[ 10  31 -37   3 -20 -10  43  -8   8  25  16   4   6  29   4  -3  23 -30
   8  51 -38  30 -31 -34  39   6  -9  32 -13 -35   1   8   4 -18 -32 -35
 -48 -18  13]	N
[ 14  -7  20   9  26  11 -12   3 -18 -34  25   4  55 -38 -12 -14  45  15
  17  35 -30   3   8  10   8   0 -20 -27  35   9 -22 -12   5  -8  12  55
 -17  -2  19]	A
[ 10  57 -45 -22   8  48  23 -12  36  35 -29   6 -15  36 -13  19 -28   6
 -40 -28 -20 -15  -6 -17   9  14 -13   4 -12 -19  38  20  14 -12  13 -26
 -10   6 -25]	C
[-43  30  -3   5 -44  13   3  39  -1 -52 -33 -38 -33  32   4 -24  29  32
  -3 -48 -21  10  16  16  29  20 -14  -9  61   5 -12  12   0 -55  99   7
 -22  49   8]	W
[  5  70  15 -65 -40  15 -20  15  21   5  39 -47 -29   4 -32 -20   1   5
 -40 -55 -60 -43  35  22 -31 -21  22   5  39   5 -11  32  17  10  39  23
 -15  22 -12]	F
[ 13  28  -9  -6  -1 -38 -26  31 -34   8 -88 -22   1  30 -23 -59 -14  35
  40  98  44  -6   8 -14   5  -7   2  51 -48 -19  20  25  27 -25  40  -9
 -15 -24  11]	P
[ 11  -7  -9 -17   1  50 -37 -15  -6  14 -18  28  11   9   9  26 -11  11
  14 -17 -28  32 -10   0  29 -45 -39   6  -7 -20 -17 -27   2   5 -42  -6
   8   9  20]	F
[-17  15   3 -18 -27  22  18 -37 -19 -33  62  -8 -31   4 -40  -1 -16   6
 -15  62   1  27 -23   0  16 -34  15  13 -15 -10  -5   9   9  23 -31  10
  45  12  -7]	F
[  8   8 -28  25  -8 -12   4 -21 -21  36  -3  13 -12  30 -18  30 -12 -28
  45  37 -31  20 -18   5   3  44  58 -17 -28 -22  19  18 -38  26 -29 -34
  -9  12   5]	A
[ -6   3  -1  17 -53 -39  13  31 -40 -14  -6   2 -36 -23   2 -14 -39 -20
  32  -7 -22 -17 -32 -14  -8  29  56  20   5 -20  -7  56 -32  34   4  24
 -52 -27 -16]	A
[  9 -21   7  15  17 -15  20 -14  39  26  23  14 -16  28  -8 -17   5  -5
 -10  26  -1  17 -23  33  17  48  21  31  -9 -20  19 -17 -28  30 -11 -59
   5 -32 -10]	A
[-11 -14 -60 -10  -1  24   3 -59 -22 -12  35  -6  -2 -12  21   9  17 -15
  -1  27   1   1  -4   1 -10  -7  67  15 -56 -31   8 -10  -5  11   5  30
   2  -6  12]	P
[-25   3  29  -5  -5  -9 -16  13 -19  31 -25  16 -12  30  33  26  10  39
  41  -2  44 -14 -22  12  -9  23  22  20 -25 -54 -18  -9  -9  46 -32  -1
 -20  -4 -25]	A
[ 52  12 -36  -7  18  -5  33 -18  39  43 -17 -41 -20 -32 -10 -12  46 -47
  30 -19 -47  20 -13  -6  -8 -25  50  28 -18  14  -5  33  -9  44 -37 -36
   8 -24 -13]	W
[-18 -10  46   8  18 -12   8 -16  22  -3 -19  25 -17  21  16 -31 -11   7
  21  -2   1  25 -28 -11  16  22  40  23  -3  15  -3  21   5 -23  14 -45
  -9  -4 -15]	N
[ 26  18 -74  -9  28 -25  20  -4  25  54 -29 -32 -26 -12  32 -18 -22  10
  -6  -8  32 -33   5  -7  20  30 -53  55  -7  -4  28 -27   5   9  -6 -18
   9 -19 -16]	F
[ 17  -1  32   3 -14  34  22 -23  10 -21  22  -4 -16  -6   1  52   5  10
  -5 -45  19  22 -21  -5  29  16  -7 -22 -28   0  -5  19 -21  26  27 -14
 -12 -20  -7]	Z
[-21 -27  39   3  -4  33 -13   5 -51  29  39  18   5 -18 -15 -11   9  -4
   8  28  -4  -7 -20 -25   4  20  31 -28 -50  20 -22  -6 -13  35 -40  -4
  -5  13   5]	N
[ 11  33 -23   1 -17 -21   9  -6  -4  12  -9 -18   6 -43  51  27   6 -51
  20 -72   0 -29  21  -3  -4 -10   5  10  25   3  -2  55 -21 -32 -10  25
 -24   6   8]	L
[ 20  46  -5   6 -30  26  58 -23 -16  -4  20 -20  13   7  16 -35  39 -21
  25   4   0   2  -6   7  24 -29  -3  38 -47  -8 -18   7   6 -30  26 -50
  -5  -5  22]	E
[-15 -22 -87  14 -17  13  17 -11 -37  24  32  -5  41  20  31  35 -10 -12
  66  32   5 -41  14   4  41   1   8  -9 -32 -12   7 -11  13   6  33   9
 -33 -18  24]	P
[  1  -3  51  28  17 -33  42 -12  -6 -21   0 -40   4 -13  18 -27  22 -56
  13 -63   4  20  -4  -3 -14  23  12  13   6  39 -33  39  -4  30 -19 -20
  -7 -19 -16]	N
[-16  -8   0  10  10  -9  29 -25   5  -9  47   6  -6   2 -16   3  15 -24
  -5  51  33   5  -1  -2  17  19   9 -32 -29   8  16  -3  12 -14 -13 -15
  20  28  -7]	C
[-15 -18 -10   8  18  27  -9  14  -5   4  14  -9  27 -26  19  21 -28  27
 -15 -38  44 -47  12   9  20  13 -30  16  36  39  18 -30   0 -10  28   5
  16   1 -14]	J
[ 21 -21  -7  16  -1 -25  28   2 -19  -9  35 -19 -21  29 -29  34  -4 -15
 -12 -37  28 -19  19   9  18  10   6  -2  24 -48  33 -32   9 -21  34  54
 -15 -28  30]	N
[  0   6  13  -2  15 -10  48  11  10   8  -6  34 -25  17 -34 -14  -4   0
  10 -21 -15  -7  -5  17   3 -22 -13  27  15  16 -25 -29 -20  21 -12   4
 -27  35  -8]	W
[  2  17  33   8 -16  23  -9  -5 -24  56  64  -9  11  -1 -18  10 -30   2
 -27   1  36 -15   8   6  11  33  16  23 -19 -24  28 -29  42  -3   2 -34
  39 -20   4]	E
[ 15  -5 -69  -2 -15  -8  51  23 -33  42  19 -24 -63 -21  19 -13  19  32
  33  -4  14 -21   6  52  10 -20 -18   6  18 -32 -33   0  -5  20  34  75
 -22  -3  11]	P
[-12  10  18 -25  -4  -7  13  15  25   4  51 -19 -16   7 -25  -3  -5   0
  43 -84  -5 -15  -5  -5  38 -16   9   2  26   4 -23  21 -22  10 -33 -38
  14   4 -12]	W
[  7   5 -15  -7   8 -12   0 -21  37 -14  31 -45  34  -5   4   1  20  -1
  -4 -21  27 -12  15  -5   2   7  23  15  -5  13  23 -14  11 -29  17 -36
  46 -22  10]	E
[  5  15  28 -13 -26 -26   2  51 -10 -72 -53  38 -14  39  21 -23  32  12
  35  25   5  10 -17 -16  -7 -18   4   5 -39 -52 -24 -45   6 -19 -31 -13
  -6  21  -4]	E
[-37  20 -75 -21  24 -28  -9  16  21  17  16 -20 -13 -62   6 -59  23   0
  17 -39  26  -9  15   8   7 -18  25  51  25  10 -27 -20 -20  43 -64  24
  18  10 -27]	E
[ -2  15  56 -26   1   7  -5  30   2   2 -71   8  14  51 -11  -7   4  19
  27 -23  -1  -9  -5 -16  -3 -21 -21   3 -27  21 -35  13 -16  15 -41 -35
 -35  42  -9]	P
[ 10  16  -4  12   5  -5  61 -13   9  -1 -37 -26 -11  33  34 -50  15  23
  16  40 -29 -29  -7  55  11  28  20 -19   0   8 -24  56   4 -13  32  41
  -5 -17  27]	E
[-16  -1 -30  -3   0 -29 -18  13 -10  25   2  39   1 -25  12  36  41 -17
  47  25  39  32   8   7 -14  -3  30   4 -45   0  -1  -4   3  16  -1  -4
  -1  23  -1]	W
[-22  -6 -58  17 -32  40  16  39 -30  47 -18  -9  13  63   7   5 -23  36
  -7 -17  -4 -32 -17  19  20  -7 -16  61  14 -48  15 -35 -10 -32  42   0
 -33 -37  21]	C
[-31   9 -19   4   1 -20  -8   5   3 -35 -48   3  18 -14  27  49  36  -4
  25 -57  25  -9  20  17 -24 -30  11  -1   5  -1 -32 -33   2  29  -3  40
  -5  31   5]	W
[ 36   8   3  -5  10  -5   9 -44  -7   2  20 -32 -19  18  -3  66  -4 -10
  26  22  24  32 -20   2   6  19  40   9 -20 -36  19  16 -15  35 -58 -18
  55 -29 -19]	W
[  9   9 -71 -40 -14 -27   0   6   4  26  49   5 -58  -7  29  18   0  54
  18 -23  27 -23  -5  12   1  31 -15  18 -15 -43  16   1 -17 -12  77  34
 -33 -23   4]	F
[  5  32 -29  18  27 -12  -6 -15 -17  44  29 -33  -5   8 -19   7   7   7
   5  32   3 -41  27  21  11  37  -2 -20  11 -54  30  -7  12   3   4  28
  13 -16  20]	Z
[ 29 -28  50  -3  19  65   7 -17 -17  10   8  10  19 -17  30  -6  12   9
  -7  23  -3  12 -27  -9  13   1  11   8 -24 -10  -7  13   8  -7 -30  25
   6 -51 -11]	L
[  9  -1   9  21 -16  30  29 -48   1  27  13 -27  42  37   6  70  27 -39
  23  32 -12  14 -14 -15  -1   7  51 -27  -5  14  20  36 -31 -26 -53 -47
  12  21  -4]	A
[-28 -32 -55  -3 -14   9  21  33 -11  69  14  24 -27  18  29  30  35   0
   2 -19  17 -47   7  26 -38 -10  26   7 -29 -22  32   2   6   1  33  10
   3  32  10]	P
[-18 -14 -79  -9 -24   7  14 -16  -7  45  50 -15  -9  -2   3 -12 -29 -22
   3  29   8   0   7  -3  23  10  -6   5 -34   2  16  13   1   5  24 -17
  16  -7  10]	A
[ 22 -31 -29  24  10 -37  39  -2   8  30  28  13 -29  -1  18  19  14   1
  15  32  22 -10  -7  42  -3  -3 -15  31 -11 -15  24 -24 -12   6  42 -13
  21 -15  19]	Z
[   9   21 -114  -26  -11  -28   29    5    4   39    8  -17  -45    9
   34   11  -33  -39   23  -73    6  -14   10  -18   28   25   -4   17
  -11  -20   29   49  -34  -34    5   13  -42    1    5]	J
[ -7 -35 -51 -21 -22 -50  30  34 -16  42  40  55 -53 -50  11  17  20 -20
  18  17  15  -8 -46 -30 -16 -21   7  38 -54 -10   6  28 -20  36 -30  35
 -47  24   9]	J
[  6 -27  39  -9   7   7  -7   3 -33 -67 -13  33 -29  26 -16 -42 -32 -10
  22  40 -15  19 -12 -25  27 -36 -47  -1 -27 -16  -1  16  -7  -2 -15   6
  15  16   5]	Z
[  5  25 -65  -1 -13  36  22  27 -32  13  53 -16  -3 -42  33 -15  -2 -36
 -36 -41   6 -41  17  18  12  38   5  26   4  -7  32  15 -23 -23  28  22
  -1 -20 -18]	C
[-14 -34  42  -8  -5   3 -58  31  11 -11 -48  22  18  16 -23  -7   2  13
  15   4  24  18  25 -14   4   0  27 -27   5  15  -1 -18   1 -24  18  12
 -44  12 -14]	A
[ 33  12 -25 -17 -12  28  -6 -13  -6  -1  18   9 -10  35 -22  28 -24  -4
  23   9 -20  27  -2  31  29 -26 -11  12 -22 -28  -1 -13  -7  41  -9 -21
  12 -31   4]	F
[ 30   3 -24 -12   9  19  33  -9  18  20  34  17  34 -12  26  21  19   7
  13  22  -2  16 -21  34  34   7 -10  49 -12   6 -12 -11 -22  43   1  -8
 -21 -38  -9]	A
[ 23  16  28   5 -20   9  20 -19  22 -40 -23 -36 -25 -15 -25  -2 -12 -13
 -28   2  43 -10  11 -21  22 -27 -23  -8  -1  20  21  21  40 -15  48 -24
   1  -5 -19]	J
[ -7  10 -39 -23 -30  12  52  -1  -6  53  81   0 -20 -14  -6 -26  16 -31
 -37  75 -10 -18   3 -29   8  34 -31 -24 -21  24   9  47  -6 -21 -11  26
 -62  10 -21]	F
[-11  33  20 -26 -23   3   2  18  -8 -68  32 -23   0  -3   6 -55   9  -3
  -8  -8 -23 -17  -8 -13  23  31  36  33 -28  -8   5  34  14  -5  57   9
 -12 -25   1]	L
[  6   5 -19  17  33 -11 -30 -28   1  40   8  15  -3  -8 -48 -19 -22  -9
  23   4 -12  17  28   6   7   9  23  -7  11 -10   9 -35  -4 -19   8  -2
 -17  -2  17]	L
[-21  -7  -5   3 -18 -74  11  -1  -7  39  10   5 -36 -22   7  13   9   3
  33  16  46  -1 -25  -4 -37 -22  40  46 -21  -2 -19  -1 -12  26 -11 -15
  -3   5   3]	N
[  9  24 -70 -14 -45 -67  50  13  15  54  -6 -30 -24   8  30  73   9   0
  17 -26  34  -6 -12  11 -47  -3  12  37 -15  16  -2  10 -37  14 -11 -13
  11  31  10]	E
[-35 -10 -21  18 -20 -19  44 -27  43   2 -12  20 -14  19  36  36 -23 -31
  17  -8 -16  -6 -15 -19   4  15  66 -46   9  -5   8  59  18 -42  -7  17
 -23  -5  -7]	L
[ 23  43 -50 -29 -35  -2  38 -37 -33   4  53 -49 -67  36  27 -33   3  -4
 -15  52 -10 -10  -3  16 -29   1   3  62 -27 -60  12 -32  -6 -10   8 -27
  50  19  -5]	E
[ 26  16  30   7   0 -21  20   7  -1   3  -4 -42 -13   5 -43 -15  -7 -34
 -10 -22  14  -1   9   3  -7 -10  10   5  10  -6  -2   8   5   2 -34  -6
   4 -14 -12]	C
[ 44  10 -17  34 -11 -33  85 -37  -1 -17  58   7 -22 -36  -5  41 -17 -63
   5  33  11  15 -15   5  14  10  15 -27   7  -5   4  24  -5  -7 -33  15
 -15 -26 -12]	J
[-23  14  -4  -3 -23  15 -14   6 -26 -55  36  24  17 -23  28 -32   7   1
  -8  75  -5 -33   2  18  16   5   7  -1 -18 -17 -12 -33   5  -4  -8  15
  11  -7  -2]	F
[-16  37  -1 -11 -21 -11   5 -24  -3  25  12 -14   3   7 -18  33   4 -19
 -17  53  -1   4 -21 -34 -17  10  44  -3 -28   4   1  25 -18  16 -75 -24
  13  24  -3]	N
[-14 -12 -15 -18 -32   6 -35  38 -21  39  18  31 -43 -30  25  -2 -10  33
   1  -3 -41 -70 -22  13  -2  20  41 -14  -2 -44  -7 -15 -15  23 -26  49
 -18   7  15]	F
[ -4  16 -69 -68 -12  39 -14 -19  51 -33  -8 -11  -3   3  -8 -44 -25   0
 -56  -2 -59   3  -3 -28  10 -25  -4  49  -9  30  -2  -1 -25  36 -11   1
 -11   7 -17]	E
[ 18 -28  -2   4 -14  -3  30  -8 -27  21  55   7 -23 -25  68  21  32 -43
  21  17  -3 -20   2  33   7  32  21   5 -13   0   7  17  15  29  11  40
 -31  -2 -15]	F
[-10 -23 -75   0  -6 -14 -13 -15  -5  19  -1  27 -23  11  36 -11   2 -52
   9  51 -49  11  -1  -8   6  25  32  29 -23  16  28 -28 -33   1   4 -40
 -13  49   9]	N
[-10   0  43  21  -8   2  -2 -11 -38 -35  10  -9   3 -15 -10 -19  15 -27
  21  49   0   8 -22 -36  13  10   1 -26 -17 -12 -15  29   2  24 -81  -3
  -5 -10 -20]	F
[-22  30  10  -8  22  10 -38  -7 -29  24  -8 -31 -18  28 -21 -11  12   8
  12 -20   0 -12  25   2   0  15  33   3  40 -44  20  24 -12 -32 -34  32
  13  28  -3]	W
[ -2  -9  25  30  20 -11  42  22  -3  46 -43  -6  22  43  42  39 -13   2
  33 -39  68   6   3  10 -18  -1 -58   3   7  15 -11  12  36 -24  -8 -35
  11 -17 -25]	J
[-19   6  32  39 -10 -45  19 -28   1 -47   1  68   0 -40 -50  -9 -28 -48
 -12 102   1   5  -3  -8   6 -43  19  -6 -10  18   3 -11   9  -8 -23   8
  -5  42  19]	Z
[  0   3  71  -9  23  -2 -10 -24  32 -41 -18   3  15  -3 -35   6   9  -2
 -31  11   7 -26  -7 -31   6 -13  39  14  -8  11  14 -25  -8  13 -49   6
  -6  26 -10]	Z
[ 36  20 -17 -34 -35   9  20  25  10  20  23 -24 -31 -45   6  25  15   9
   2 -55  -4 -35  -4 -11  11 -14 -30   4 -17   7  -6  27  11  38  56  16
 -24 -10   4]	L
[ -7 -23  17  19  52 -12 -31  21 -29  18  -9  33 -17  42 -71 -27 -24  26
  20 -19 -13  13  -2  -8  26  11 -38 -13  45 -60  19  -4 -38 -41 -54  40
  -6  -3  40]	L
[-16  -1  28 -22 -10 -11  -4  14 -12 -17  34  21 -20  -6  22   9  35  17
  24   6  21   2 -39 -14   0  22  47 -15 -52 -38   9  61  16 -13   9  18
  -1  -4   1]	C
[ 44  32 -67  10   8 -31  15  -2  -5  46   8  17  16  -7   6  50 -19 -30
  25  27  -1  12   9   0  12  50   4  24 -26 -10  46  -3   4 -17  34 -19
 -10 -23  15]	W
[  4  -6  21  21   7  -4  -5  11 -34   6   0  -7  19 -44  30  25  22  10
  30 -19  21 -16 -15  -1   3  -7   7   5  33 -13 -25 -10 -10 -11 -54  41
 -16  -4   1]	J
[  1 -12  64 -16 -22  72 -31  -1 -39  35  28   3   7  34   9  11  -8  30
 -27  82 -33 -27 -20  22  30 -14   2  32   8 -36  -1 -62  13   1 -64 -17
  60  34  14]	W
